[-178    0   14  500  -78  166 -203 -403 -130  -47 -141   15  316  -13
  166  -39  272  122  396   74   10 -236 -220  143 -189  -11   81   84
  -49  169  144    7   56  -18]
4
[  25  106  -22 -495 -280  -57   37  118  185 -282 -376  -18 -117  -43
  225 -149  126   97  172  175  255  140  123   89   19  -91 -211 -180
   22 -521 -196 -151  299 -142]
3
[-259  117  170 -186  165 -331  324  178 -321 -146  -12  144 -134 -118
  198 -126  291 -130  231  -68  -59   -9   19  162  374  -62 -186 -754
  282 -176  498   56  258  -31]
3
[ -96  111 -386 -141 -369  109   67 -640  364  -43 -167 -122  -51   -7
   40  130   48  144  164  168  176   10    0  430 -343  -25   60  263
  484 -159  -76 -136  140   -7]
8
[-180   93  144 -136   98 -289  332   98 -240 -128  -33  173 -184 -100
  228 -102  261 -111  274  -69  -18   81   -7  131  385   -6 -123 -731
  278 -221  406   -3  239  -77]
10
[ -37   79 -575 -223 -364  110   39 -716  423  -50  -11 -134  -84  -56
 -154  154 -122  114  192  165  192   87  -70  510 -356  107   93  186
  560 -204   25 -147  -33   81]
8
[-213   12    8  583   68  151 -212 -302 -161  100   -3  -42  380   37
   77  -30  245   80  343   43    7 -235 -146   57 -226   66  172  211
 -126  473   27   45  -22   62]
1
[ -37   74 -455 -203 -385   47  151 -590  311  -88 -172 -218 -155 -152
  -77  237   27   18  152   93  255   91  -29  433 -354   64   27  153
  384 -229 -139 -142  131   53]
2
[-183   88   42 -188  140 -386  303  111 -560 -168  -34  131  -71 -105
  203 -344   67 -179  163  -75   10    7   65   85  386  -84  -94 -894
  153 -334  577  -31  225  -98]
5
[-108 -114   53  537  -72   94 -158 -387 -173   26  -91   77  249  -53
  162 -119  255  181  145   73   13 -289  -53   43 -249  -50  171  167
 -118  186   60   29  -63   49]
5
[ -83   94 -373 -114 -319  154   50 -620  479   -9 -163 -126 -114   37
  -45  143   45  117  177  118  151  -31   -5  427 -376   11   55  252
  507 -215  -31 -145   51  -14]
8
[-132 -131   81  475  -61  126 -107 -339 -164   -4 -135   68  199  -49
   93 -100  261  183  187   66  -13 -293  -61   62 -281  -86  111  123
  -15   90   83  119  -42   28]
2
[ -25   91 -573 -211 -443  146   72 -680  308 -144 -183 -184 -175  -84
 -136  186  -33  -91    3  108  246  156 -118  550 -270   45   20  146
  417 -339   53 -115  -25  101]
3
[-237   53  -23 -134  125 -403  338    6 -547 -187  -30  149  -33 -168
  242 -393  132 -120  152  -57   43    0  101  109  442 -113  -88 -868
  224 -329  549 -105  234 -126]
2
[ -55   48 -542 -159 -428  -10  154 -634  293  -82 -199 -198 -162 -172
   19  116  -31   27  103   93  218   66   25  431 -358    2  -10  124
  460 -274  -90 -128  165   21]
7
[  41   48 -730 -162 -425  134   83 -772  347  -70 -142 -136 -158  -88
 -246  140 -133   31  143  170  289  200  -61  491 -295  127   55  210
  523 -346   10 -220  -36   62]
4
[ -78 -143   -8  549  -48  114 -166 -440 -188   58 -137   12  255  -44
   79 -154  163  196  177   81   66 -256  -50   20 -277  -77  210  166
 -141  150   75   31  -58   19]
5
[  30   96 -621 -258 -384  135   56 -733  366 -105 -149 -185 -164  -99
 -185  189 -100  -60   57  118  229  154 -105  505 -281  116   61  164
  451 -327   41 -121    3   87]
4
[-224    8    2  601  -85  119 -256 -427 -140  -42 -108   -3  364   19
  162  -71  263   97  359   64   34 -251 -210  174 -176  -35   63  138
   -5  254  133  -39   40    5]
9
[-137 -133   64  617  -32  169 -198 -406 -130   27 -153   46  249   -4
   79 -125  242  166  279   83   -5 -252 -108   30 -314  -59  154  204
  -53  194   63   72  -37   -7]
9
[ -98  260  184 -621 -234  -74  199  206  -45 -221 -425 -130  -65  -96
  567 -144  270   23   55   25  314   79  315   44  -63 -305 -263 -127
 -105 -431 -207 -139  571 -225]
2
[   6   24 -631 -122 -408  189   66 -727  372 -101 -114 -146 -162  -72
 -223  149  -72  -23   51  136  284  190 -131  517 -266  122   72  197
  423 -337  -31 -168 -102   70]
0
[-175 -136   74  616  -34   79 -178 -424 -158    9 -168  -10  203  -44
  124 -109  288  153  220   70  -16 -292  -65   24 -300  -93  104  149
  -95  197   70   49   -4    1]
6
[-153   35 -229  251  228  129  215   28  151  158  284  -31  -39   11
 -360   54 -104  -50  270 -108 -229 -329 -146  169   43  -82 -229  -66
   -3  431  462  301  -95   21]
7
[ -12  150  -74 -532 -309 -120   52   98   80 -231 -348  -94  -84 -121
  361 -106   84  -27  158   84  258  134  123  107   -8  -77 -247 -190
  -19 -411 -139 -109  388 -151]
7
[-106 -148   47  509  -37   70 -134 -363 -159   33 -142    5  243  -56
  173  -61  254  198  237  100   33 -246  -31   21 -300  -69   94  165
 -103  123   21   22    0   13]
0
[-113  187  -68 -535 -210 -110   10  206   -1 -305 -368 -130  -25 -118
  136 -138  142  -81    6  119  210  131  202  130   28  -10 -212 -264
  -52 -378    8 -171  327 -187]
3
[   5  236   75 -678 -295 -164   96  211   95 -269 -413 -141 -121  -70
  454  -12  121  -25  201   68  232   87  167   85  -26 -147 -349 -179
    7 -425 -186  -82  522 -160]
2
[-149  -79  118  646   -8   66 -311 -360  -84   25  -90   30  354  117
  110 -174  320  207  317  169  -25 -193   23  -29 -301  -51  111  330
   -6  134   29  -87  -25  -69]
9
[ -68  173  -60 -483 -240 -129    9  185  -12 -265 -368  -95  -12  -85
  286 -172  191   29   99  136  209  157  328   45   -7  -95 -230 -131
  -24 -394  -96 -194  368 -218]
7
[-216    8  -58  667   69  183 -249 -375 -171  111   -7  -43  351   63
  -45    5  240  122  403   49    0 -206 -141   89 -207  114  182  252
  -78  436   76  -42  -82   49]
6
[ -68  -70 -291  258  241  113  227  -70  214  182  288   47  -61    9
 -561   70 -133  114  278   -2 -103 -273 -118  145  120   41 -159   14
   25  412  361  148 -186   56]
6
[-232  120   24 -206  109 -392  209   29 -485 -194   -8   47  -30  -89
  214 -230  132 -275  110  -12   21   89  -52  176  403  -80 -200 -780
  188 -287  538   -6  253  -62]
0
[-269  152  139 -168  124 -277  240   37 -307 -199  -48   83 -118  -73
  155 -110  288 -198  234  -36  -30   56  -72  208  402  -26 -124 -769
  243 -220  497   17  254  -74]
6
[-117  -49 -276  321  177   99  233   -3  111  124  297   71  -83   13
 -427    1 -111  -56  142  -75 -198 -342 -166  170  174  -55 -278 -119
   57  352  548  210 -122   57]
1
[ -43  216   -9 -599 -321 -108   66  175   23 -275 -356  -72 -172  -90
  359 -100  111  -66  113   92  269  123   97  134   40  -83 -318 -242
   -3 -418 -147  -89  438  -57]
6
[ -23  101 -383 -179 -391  203  106 -609  503  -75 -188 -104  -70    6
   14  180   60  181  188  137  198   -8   34  446 -399  -21   53  277
  544 -268 -151 -201   84  -31]
2
[ -99  266  193 -733 -179  -95  125  339  -30 -265 -437 -111  -90  -81
  402 -153  175  -84  -79   61  264   71  154   78   95 -169 -314 -268
  -68 -328  -95  -56  508  -77]
1
[ -11   56 -594 -204 -344  137   14 -766  375  -63  -58 -168  -19  -87
 -144  157 -124  -12   47  125  263  108 -113  531 -352   88   72  182
  484 -235   29 -137  -21   44]
0
[-134  -80 -138  402  296   76  187  -68  426   50  197   89  -17  104
 -524  -24   23  182  390   -4 -245 -390  -91  151  175  -72 -161  -16
  218  387  483   61 -138  -49]
3
[-168  -84   98  591    6   54 -362 -322  -75   15    5   35  377   91
    2 -156  263  139  251  182  -49 -201  -51   36 -287   12  150  229
  -24  160  130   63 -137  -13]
9
[ -46  -71 -234  223  179  100  225    1  171   76  270   96 -135  -25
 -606   45  -96   75  214   -1 -139 -229 -160  172  191   61 -213  -92
   81  293  455  178 -180   68]
5
[-226  103   46 -229  179 -445  317   43 -533 -169  -37   79    9  -94
  295 -340  111 -195  182  -76  -27  -15   88   84  355 -114  -75 -855
  195 -303  579  -57  328 -119]
1
[ -85 -140   77  534  -79  128 -174 -419  -91    9 -199   29  283   26
  190 -124  196  240  218  106    5 -257  -56    8 -313 -146  163  175
 -114  140   44    3  -70  -50]
10
[-111 -168   16  486  -57  100 -159 -373 -154   26 -133   47  217  -44
   77 -136  191  128  134   74    2 -285 -107   53 -235  -75  124   82
  -66  125  178  113  -52   59]
1
[ -35   66 -480 -188 -410   19  122 -641  364 -105 -180 -199 -124  -89
  -54  174  -29   32  208  118  214   36  -11  456 -396   37  -24  173
  491 -272  -24 -169  103   13]
2
[-108  259  173 -754 -245 -153  126  278   32 -256 -460 -178  -90 -102
  485 -131  131   32   68   55  304   98  275   53  -58 -203 -252 -183
  -49 -377 -176 -118  560 -195]
8
[ -81  -60 -305  193  207   61  194  -17  210   84  304   58  -58   63
 -601    3 -136   29  179   43 -176 -298 -133  181  135   24 -255  -42
   95  336  471  175 -235  111]
1
[-105  -58 -269  241  171  205  257  -45  194  117  239   31 -129    1
 -452   14 -167  -24  191  -66 -179 -376 -157  180   39  -58 -271 -144
  -23  381  521  247 -147   26]
10
[-205  -23   11  552    0   87 -171 -304 -237   12 -124   11  371  -26
  129  -57  242  137  383   59  -12 -264 -121   74 -133    0  114   65
  -81  307  224  -12   64  -38]
4
[-261  112  224 -217   92 -371  258   17 -456 -218 -112   54  -97 -112
  305 -258  198 -228  228  -42  -56  -30 -115  168  369  -50 -196 -899
  155 -334  645   55  341 -147]
5
[  45  116  -32 -507 -300  -79   90  172   94 -217 -390  -80 -111  -80
  383 -121   46    6  138   90  297  142  148   35    8 -108 -269 -166
  -70 -487 -179 -209  417 -201]
0
[   8  172    3 -545 -292  -43   50  115  147 -233 -383  -82  -80  -62
  341 -103   87   40  157  105  296  134  136   80  -46  -94 -234  -99
  -39 -424 -236 -180  396 -183]
9
[-228  -20   30  563   -8   84 -156 -285 -146  -26 -145   37  343  -42
  173  -67  334  175  379   82   -2 -271  -76  128 -183  -70   86   74
   14  295  148   29   75  -10]
0
[   2  220    6 -686 -311 -175  111  172  110 -245 -398 -144 -107  -62
  362  -39  106    7  193  153  231  156  143  102  -61  -93 -337 -115
   45 -424 -158 -159  510 -121]
1
[  -3   23 -507 -154 -324  189   52 -715  449  -71  -79 -107  -54  -72
 -150  152  -47  126  124  124  176   86  -83  481 -353   43  136  190
  466 -240   21 -151  -98   11]
3
[-127  -54 -261  282  207  159  199  -18  208   84  261   72  -89  -19
 -515   -3 -103    9  168  -39 -215 -348 -172  213  141  -62 -235 -121
  107  372  555  268 -155   66]
3
[ -78 -116 -232  426  284    1  276  -53  348  160  266  113  -41   63
 -530   -6  -70  244  489  -43 -231 -330  -14   66  105  -31  -84    2
  183  351  431  -17 -132 -106]
6
[ -11   51 -552 -220 -377   60    2 -735  419  -73  -67 -141  -23  -39
 -118  159 -145  141  172  140  171   73  -32  466 -352   82  114  241
  578 -188   35 -233   10   10]
8
[ -66  202   88 -714 -215 -167  159  293  -15 -243 -458 -172 -117 -137
  371 -104  104   -5   54   62  287  109  233   67   50 -142 -309 -258
  -82 -392  -85 -127  512 -164]
3
[ -64  243   40 -528 -226 -149  160  147  -26 -211 -402 -118  -46 -117
  551 -138  209  -33   91   20  322   98  261   94    9 -232 -193 -154
  -75 -427 -141 -145  535 -148]
0
[-214   87   -2 -195  172 -372  292   61 -520 -135   -9  124  -18 -104
  180 -293   68 -118  220  -68   37   27   60  111  414  -43  -29 -844
  185 -257  539  -76  199  -77]
6
[-174  261  187 -693 -191 -196  140  349 -128 -262 -440 -210  -92 -112
  448 -143  160  -85   -7   29  266   47  223   96   79 -226 -383 -316
 -111 -326    6  -24  562 -137]
3
[-188  107   43 -173   34 -393  227    7 -473 -208  -58   62  -95  -77
  226 -271   88 -212  172  -11   58   75  -74  151  412 -105 -176 -826
  154 -329  495    4  241  -77]
5
[-116  253  147 -582 -211  -86  199  231  -63 -239 -440  -95  -53  -95
  513 -158  327   49   29   20  332   60  374   35   43 -279 -200 -131
 -125 -377 -220 -201  560 -197]
2
[ -20  131 -111 -506 -247 -178   72  198   14 -216 -399  -87  -17  -72
  218 -186   82   90   40  167  230  163  306   17   50 -121 -220 -131
  -13 -387  -55 -267  348 -235]
1
[ -63 -160 -338  424  266   97  275 -101  370  126  286  130    2   81
 -610  -65  -78  290  383   45 -202 -314   30   95  178  -38  -29    9
  159  370  480  -24 -249  -81]
1
[ -77 -148 -312  296  237  101  251  -32  319   69  247  111  -97   39
 -711   16  -61  322  390  118 -295 -313   88  125   99   47 -121  -16
  232  267  574   15 -233  -37]
8
[-127  -85  124  520  -24   85 -319 -392   -5  -22 -117   51  355   61
  140 -205  249  169  291  130  -46 -266  -86    8 -312  -20  132  238
    5   84  132  -55  -32  -52]
4
[-141 -114  190  536   -5   80 -277 -345  -32   90  -92   46  333  126
  128 -137  236  235  330  112  -63 -277  -68  -34 -310  -42  151  343
  -20  176  126  -57  -30  -63]
8
[ -29   47 -709 -223 -441  168   41 -769  341 -103 -144 -184 -177 -100
 -289  157 -141  -25  -14  168  268  215  -72  537 -265  148   69  165
  486 -306   78 -186  -91   15]
8
[ -99  -69 -107  338  296  143  279  -45  392  110  225   84    0  115
 -467   -2  -50  230  385  -20 -226 -380  -54  112  115 -102  -92  -34
  118  411  453   80 -125  -85]
10
[-273   77  115 -118   94 -402  227   12 -364 -172  -55   72  -52 -115
  275 -310  161 -184  276    1  -35  -32  -55  122  344  -40 -209 -803
  196 -289  606    2  297 -161]
4
[-189  -52  -78  734   95  196 -240 -359 -120  116   13   -9  400   60
  -47  -69  231  141  357  110   35 -209  -86   60 -176  112  194  259
  -44  412   76 -103  -90   27]
0
[ -29 -140 -269  250  204  132  308  -34  353   62  292  153  -64   67
 -620   81  -51  341  391  113 -278 -328   24  153  144   34 -116  -30
  114  314  499   48 -264   -4]
10
[-125  -87 -137  401  296  102  245  -47  346   98  268   76  -26  113
 -518  -60  -42  177  330    0 -230 -371  -30  100  117 -111 -152    3
  129  352  453   73 -142  -89]
9
